Here is a tiny trained network, its code and every weight. The questions are about switching its units off for an input and a target symbol, where a switched-off unit gives its printed mean instead of its output.

import numpy as np


def w(rows, s, z=0):
    codes = np.array(rows[::2]) - 128.0
    scale = np.full(codes.shape[1], s)
    scale[-1] = z or s
    return codes * scale


def f(y):
    return y / 2 * (1 + np.tanh(0.7978845608 * (y + 0.044715 * y**3)))


def softmax(a):
    e = np.exp(a - a.max(-1, keepdims=True))
    return e / e.sum(-1, keepdims=True)


def log_softmax(a):
    a = a - a.max(-1, keepdims=True)
    return a - np.log(np.exp(a).sum(-1, keepdims=True))


def net(x, mask):
    ids = ['αβγεζηθλμξστψω'.index(c) for c in x.split()]
    T = len(ids)
    res = E[ids] + P[:T]
    r = res
    for j in range(3):
        rows = slice(4 * j, 4 * j + 4)
        q, k, v = (r @ M[0][rows].T for M in (Q, K, V))
        z = softmax(np.where(np.tri(T) > 0, q @ k.T / 4**0.5, -1e9)) @ v
        o = O[0][rows]
        res = res + np.where(mask[j], z, o[:, -1]) @ o[:, :-1]
    y = f(res @ A[0][:, :-1].T + A[0][:, -1])
    res = res + np.where(mask[3:15], y, B[0][:, -1]) @ B[0][:, :-1]
    return log_softmax(res[-1] @ U[:, :-1].T + U[:, -1])


Q, K, V, O, A, B = {}, {}, {}, {}, {}, {}
E = w([
[81,69,159,175,98,117,158,153,102,154,66,161],'α',
[103,122,82,138,71,88,204,47,126,133,78,36],'β',
[133,128,121,125,23,191,79,158,95,145,147,114],'γ',
[131,36,128,98,177,222,159,78,115,93,117,143],'ε',
[97,152,24,93,114,136,126,197,105,140,145,156],'ζ',
[130,98,161,105,137,150,158,78,114,237,181,206],'η',
[83,144,54,237,122,131,108,62,107,233,90,140],'θ',
[149,136,77,170,147,144,119,133,119,102,41,20],'λ',
[120,104,108,192,109,116,123,117,249,132,154,104],'μ',
[115,207,122,186,114,158,200,63,152,81,90,134],'ξ',
[133,230,152,180,156,119,147,128,110,208,138,130],'σ',
[189,115,93,173,104,135,184,117,108,156,92,133],'τ',
[97,105,172,121,155,135,175,176,147,196,142,49],'ψ',
[163,133,106,89,138,80,50,70,131,204,85,183],'ω',
],0.018)
P = w([
[92,161,141,21,109,254,89,157,234,189,49,187],'0',
[116,158,124,58,109,205,144,149,203,206,54,139],'1',
[131,152,130,80,110,174,157,148,184,180,75,143],'2',
[143,154,127,103,124,154,157,145,171,158,86,136],'3',
[152,155,129,122,129,142,158,139,155,148,102,130],'4',
[160,154,120,135,136,129,152,137,145,137,111,123],'5',
[165,157,117,150,147,129,155,125,136,126,129,122],'6',
[174,156,110,164,154,121,156,119,128,119,139,112],'7',
[180,155,102,175,165,117,153,109,117,114,153,104],'8',
[188,156,92,186,177,111,152,102,107,108,167,97],'9',
[198,155,83,191,188,112,146,90,102,100,182,91],'10',
[211,149,72,198,197,111,148,80,93,100,196,90],'11',
[221,151,64,204,212,111,149,73,86,92,207,89],'12',
],0.0092)
Q[0] = w([
[91,119,103,125,186,106,121,115,178,104,142,137],'h1',
[76,143,111,79,135,70,144,178,103,65,185,166],'h1',
[95,119,103,142,167,123,167,80,83,206,71,137],'h1',
[107,119,173,94,161,116,73,128,94,75,163,87],'h1',
[137,77,117,196,160,145,145,104,63,134,78,160],'h2',
[108,121,131,125,138,64,81,118,146,39,183,121],'h2',
[108,120,80,170,114,159,164,166,126,133,70,160],'h2',
[149,137,163,78,158,66,107,129,166,101,107,174],'h2',
[134,164,45,207,81,148,113,100,134,77,31,79],'h3',
[162,190,88,151,123,187,154,156,198,153,147,62],'h3',
[106,115,147,70,162,224,148,151,147,127,54,69],'h3',
[161,23,128,111,149,129,123,165,106,4,102,72],'h3',
],0.011)
K[0] = w([
[92,122,95,137,192,101,138,130,78,87,151,144],'h1',
[117,151,58,80,111,125,150,190,179,145,117,167],'h1',
[110,106,148,157,214,27,131,112,145,109,179,143],'h1',
[120,94,131,132,93,134,67,139,118,76,180,129],'h1',
[110,120,113,137,123,82,98,117,56,81,157,131],'h2',
[141,115,127,124,103,119,100,144,235,132,115,138],'h2',
[125,121,82,164,76,151,137,147,90,97,135,117],'h2',
[152,144,130,65,102,125,104,114,201,184,65,147],'h2',
[118,153,46,184,37,134,150,146,142,62,36,137],'h3',
[136,191,95,139,140,140,120,153,181,120,208,55],'h3',
[108,113,115,71,139,209,177,170,153,122,78,84],'h3',
[136,31,102,105,149,174,138,153,79,9,122,64],'h3',
],0.011)
V[0] = w([
[123,118,199,171,134,90,106,40,202,116,71,127],'h1',
[116,136,124,185,132,199,165,129,58,63,157,134],'h1',
[139,94,191,166,250,105,195,116,211,162,104,136],'h1',
[126,75,168,123,124,137,119,117,52,128,64,118],'h1',
[116,114,69,62,115,127,160,123,96,170,174,154],'h2',
[112,92,139,165,78,147,112,122,171,126,224,61],'h2',
[180,114,114,125,184,37,78,114,243,136,187,131],'h2',
[166,177,98,58,97,108,68,87,77,144,59,111],'h2',
[136,107,231,151,127,108,146,120,128,152,100,109],'h3',
[29,97,169,154,115,68,156,255,132,140,64,160],'h3',
[168,163,51,191,139,99,92,160,113,108,236,84],'h3',
[95,210,136,91,132,168,149,129,122,103,141,158],'h3',
],0.0072)
O[0] = w([
[104,141,83,57,84,133,136,156,189,76,144,218,167],'h1',
[137,204,114,155,90,168,181,172,95,67,214,113,82],'h1',
[123,136,154,77,134,214,130,217,199,182,152,128,211],'h1',
[178,47,98,60,141,164,179,129,37,125,120,121,124],'h1',
[47,102,55,122,114,157,218,102,139,148,195,131,149],'h2',
[201,76,162,107,30,95,135,116,109,98,216,135,76],'h2',
[187,140,74,191,204,52,171,180,28,70,188,104,1],'h2',
[37,137,95,187,70,144,90,174,114,138,107,1,166],'h2',
[131,95,180,148,141,109,89,84,82,86,151,154,121],'h3',
[196,83,44,136,169,102,94,131,173,85,214,148,79],'h3',
[51,40,152,75,115,180,71,128,199,154,41,167,56],'h3',
[135,203,120,94,128,201,154,85,112,144,142,82,122],'h3',
],0.0057,0.0045)
A[0] = w([
[148,108,196,83,90,134,133,216,134,104,149,122,151],'n1',
[123,134,92,125,182,181,139,150,181,151,138,162,94],'n2',
[124,111,116,106,122,111,118,96,187,93,128,70,122],'n3',
[154,203,177,111,174,144,156,121,73,99,206,116,76],'n4',
[23,117,215,99,97,120,168,234,93,145,73,141,72],'n5',
[173,171,82,41,95,119,79,127,103,137,129,139,147],'n6',
[70,116,127,110,101,164,123,168,104,137,67,169,132],'n7',
[28,89,160,74,125,175,99,122,197,136,97,148,2],'n8',
[146,183,100,184,184,67,106,158,101,123,114,71,67],'n9',
[185,92,143,162,138,49,165,155,115,93,194,155,93],'n10',
[114,155,118,6,100,158,45,207,106,137,152,187,91],'n11',
[228,95,132,107,170,83,122,139,81,64,229,199,38],'n12',
],0.012,0.0085)
B[0] = w([
[134,109,146,194,92,139,169,92,122,118,73,97,149],'n1',
[127,103,149,161,148,105,136,144,80,103,147,153,254],'n2',
[124,127,128,104,124,129,133,170,95,139,114,206,174],'n3',
[147,83,75,129,82,75,68,136,137,123,108,113,156],'n4',
[91,146,148,60,175,174,115,161,153,148,124,113,151],'n5',
[147,106,143,131,179,118,161,142,188,104,134,134,179],'n6',
[173,148,84,144,138,147,134,107,123,119,139,145,248],'n7',
[39,111,150,104,140,139,93,104,111,113,103,107,177],'n8',
[145,95,172,127,69,126,139,102,104,97,172,136,155],'n9',
[142,174,92,104,80,124,91,90,73,134,145,60,149],'n10',
[50,141,118,89,148,162,103,100,183,163,148,86,155],'n11',
[8,69,175,118,175,179,123,104,158,102,91,158,134],'n12',
],0.014,0.0063)
U = w([
[77,95,145,116,197,215,179,124,231,146,82,200,254],'α',
[247,149,87,186,93,79,153,170,94,147,129,140,192],'β',
[81,103,96,193,98,70,50,63,36,104,98,111,96],'γ',
[91,78,165,79,166,174,152,23,49,20,163,114,86],'ε',
[57,132,5,106,190,100,149,208,130,92,235,52,96],'ζ',
[83,225,208,170,147,119,191,65,153,3,120,168,61],'η',
[122,91,129,116,18,192,101,99,238,168,207,74,52],'θ',
[164,113,121,67,243,14,88,25,189,126,69,86,103],'λ',
[97,243,207,133,196,112,39,183,76,150,169,91,92],'μ',
[52,60,164,179,71,68,68,184,188,51,136,191,115],'ξ',
[44,127,104,38,74,48,184,121,107,156,90,99,64],'σ',
[64,65,203,162,175,94,173,173,131,142,109,21,50],'τ',
[128,135,101,77,163,119,17,218,84,84,40,57,96],'ψ',
[95,108,180,54,112,162,118,88,88,211,231,191,39],'ω',
],0.0054,0.0084)

Each question gives the input, a string of symbols that net reads in full, and the target symbol t.
The units are the heads (4 rows each of Q, K, V and O) and the neurons (one row each of A and B). Each row of codes is followed by its name. A weight is (code - 128) times the scale printed after its matrix; where a second scale follows, it is the last column's (O, A, B and U).
mask holds one flag per unit, heads first, then neurons. A switched-off unit (its flag False) gives its mean, the last column of its rows in O or B, instead of its output. The means were averaged over made-up inputs and are rounded, as every weight is.
A unit's drop is (log p(t) with every unit on - log p(t) with that unit switched off) / (log p(t) with every unit on - log p(t) with every unit switched off).
The circuit of an input: a set's keep is (log p(t) with only the set's units on - log p(t) with every unit switched off) / (log p(t) with every unit on - log p(t) with every unit switched off). Starting from the 12 units with the biggest drops (on a tie, the unit counted first), units are removed one at a time, each time the one whose removal leaves the highest keep (on an exact tie, the one counted first), for as long as the keep stays at least 0.8.
circuit, biggest first: the units of the circuit, biggest drop first
top k neurons: the k neurons with the biggest drops, biggest first
heads that matter: for each layer, one digit per head in row order, 1 if its drop is at least 0.15 and else 0, layers parted by /
input σ ξ α α α γ β μ α ξ ε α, target ε: circuit, biggest first => (h3 n10 n12 h2)
input τ ξ ζ ω β α α, target β: heads that matter => 001
input τ θ ζ τ α ζ, target β: circuit, biggest first => (h1 n8 n11)
input γ ω β ζ γ α ε ω ζ α ψ ε μ, target ξ: top 2 neurons => (n7 n5)
input γ α μ ζ α ω μ, target β: top 2 neurons => (n10 n8)
input β ω α β α ε λ σ γ ψ λ γ α, target γ: heads that matter => 011
input α ψ τ ω α α μ α ξ ζ η γ, target α: circuit, biggest first => (h3 n6)
input η λ β ζ λ μ ω α α α α η, target β: circuit, biggest first => (n4 n8 n11)
input μ θ μ μ τ ε τ μ, target ε: circuit, biggest first => (h2 n10 n12)
input ξ β μ ζ ε ζ ξ γ, target α: circuit, biggest first => (n6 n11)
input μ ω λ μ β α η β τ ξ γ, target θ: circuit, biggest first => (n11 n2)
input γ β ω γ, target β: heads that matter => 101
input γ α η ψ ε, target ε: circuit, biggest first => (n2 n8)
input θ γ λ ξ ξ ζ ω θ γ θ θ λ γ, target γ: heads that matter => 100
input ω τ ζ γ ε γ ε ω, target β: circuit, biggest first => (n8 h3)
input μ η α μ λ ζ μ ε λ λ α μ, target ε: heads that matter => 110
input α ξ γ τ μ β α ψ ξ, target β: circuit, biggest first => (n4 h3 n8)
input λ ζ ψ, target τ: heads that matter => 101
input β ξ ε α α γ β τ ζ α β γ α, target ε: heads that matter => 111
input λ ε ζ ζ λ, target β: heads that matter => 000
input ω ξ β μ μ, target β: heads that matter => 010
input α γ ψ ε ω σ ζ γ θ ζ β, target α: circuit, biggest first => (h3 n3)
input β η μ β λ η, target β: circuit, biggest first => (h3 n4)
input ζ γ ω γ, target β: heads that matter => 100
input ω θ ζ ε λ ξ α ψ θ ω, target β: top 2 neurons => (n8 n9)
